[[-31  -2  -7   4]
 [  1 -26  -1  -4]
 [ 16  26   5   2]
 [-23 -27  -3  -4]
 [ 29  27 -12  23]
 [  3  24 -17  -6]
 [-28 -20  11 -22]]
->
[[-31  -7]
 [  1  -1]
 [ 16   5]
 [-23  -3]
 [ 29 -12]
 [  3 -17]
 [-28  11]]

[[  0  -6 -10  -1   9   6  -2  -4   1]
 [ -5  -1  -3   2   2 -12  -5  11  17]
 [ 17  10   0 -10 -31 -17 -28  11 -21]]
->
[[  0 -10   9  -2   1]
 [ -5  -3   2  -5  17]
 [ 17   0 -31 -28 -21]]

[[  1  -2   0   4   5  -7   8  11]
 [ 11  14  30 -20 -22  12 -27 -31]
 [ -2  -2 -16  -6  11   8  29  25]
 [ -6  14   7 -20 -16  -3 -13  -3]
 [  8   2   0 -11  -5   5  -6  -3]
 [ 11   2  23   4 -11  -7 -13  -3]
 [  4 -14 -16   4   5 -14   8  11]
 [ -9   6 -16 -20   0   5   8  18]]
->
[[  1   0   5   8]
 [ 11  30 -22 -27]
 [ -2 -16  11  29]
 [ -6   7 -16 -13]
 [  8   0  -5  -6]
 [ 11  23 -11 -13]
 [  4 -16   5   8]
 [ -9 -16   0   8]]

[[ -1   0   2   1   3]
 [-12  -3  -3   2   9]
 [-12   1  -4   0   9]
 [-12   0  -2  -4  15]
 [ 11  -2   2   4  -4]
 [ -1   2  -1   3   3]
 [-12   0  -1   1  15]
 [-12  -4  -2   1  15]
 [ 28   2   2   2 -35]
 [ -1  -3  -1   3   3]
 [-12  -2  -4  -1   9]]
->
[[ -1   2   3]
 [-12  -3   9]
 [-12  -4   9]
 [-12  -2  15]
 [ 11   2  -4]
 [ -1  -1   3]
 [-12  -1  15]
 [-12  -2  15]
 [ 28   2 -35]
 [ -1  -1   3]
 [-12  -4   9]]

[[ -4  -9  -2 -10  34   3  -4   0   9  -4  -9]
 [ -8  -8   6  11  -8  -2   7  -9   6   6   8]
 [  7   8   9  10  -3  -5   9 -11   7   8  -2]
 [ -1   2  -5   5 -19 -13  -3  -8  -9  -4  17]
 [ -9 -13  -4  -7  17  -3  -6   4   3  -6  -6]
 [ -7  -2 -28 -17 -10  -5 -26   2 -27 -26  24]
 [  1  -3  11   8  18   9  11   7  15  11  -5]
 [  3   7  -2   3  -4 -21  -2 -31  -6  -4  14]]
->
[[ -4  -2  34  -4   9  -9]
 [ -8   6  -8   7   6   8]
 [  7   9  -3   9   7  -2]
 [ -1  -5 -19  -3  -9  17]
 [ -9  -4  17  -6   3  -6]
 [ -7 -28 -10 -26 -27  24]
 [  1  11  18  11  15  -5]
 [  3  -2  -4  -2  -6  14]]

[[ -6 -16]
 [ -7 -16]
 [ -4   9]
 [-13  13]
 [ -9  -6]
 [-14 -21]
 [-29   9]
 [ -7  -4]]
->
[[ -6]
 [ -7]
 [ -4]
 [-13]
 [ -9]
 [-14]
 [-29]
 [ -7]]

[[ -2   1  -2   7  -2   0   0  11  -3   5]
 [ -2   0  -3   6  -2  -1  -1   9  -3   5]
 [  3  -6 -11   6  23   3  -1  17 -31  29]
 [ -1  -8  -2   5   9   2   1   8 -12  14]]
->
[[ -2  -2  -2   0  -3]
 [ -2  -3  -2  -1  -3]
 [  3 -11  23  -1 -31]
 [ -1  -2   9   1 -12]]
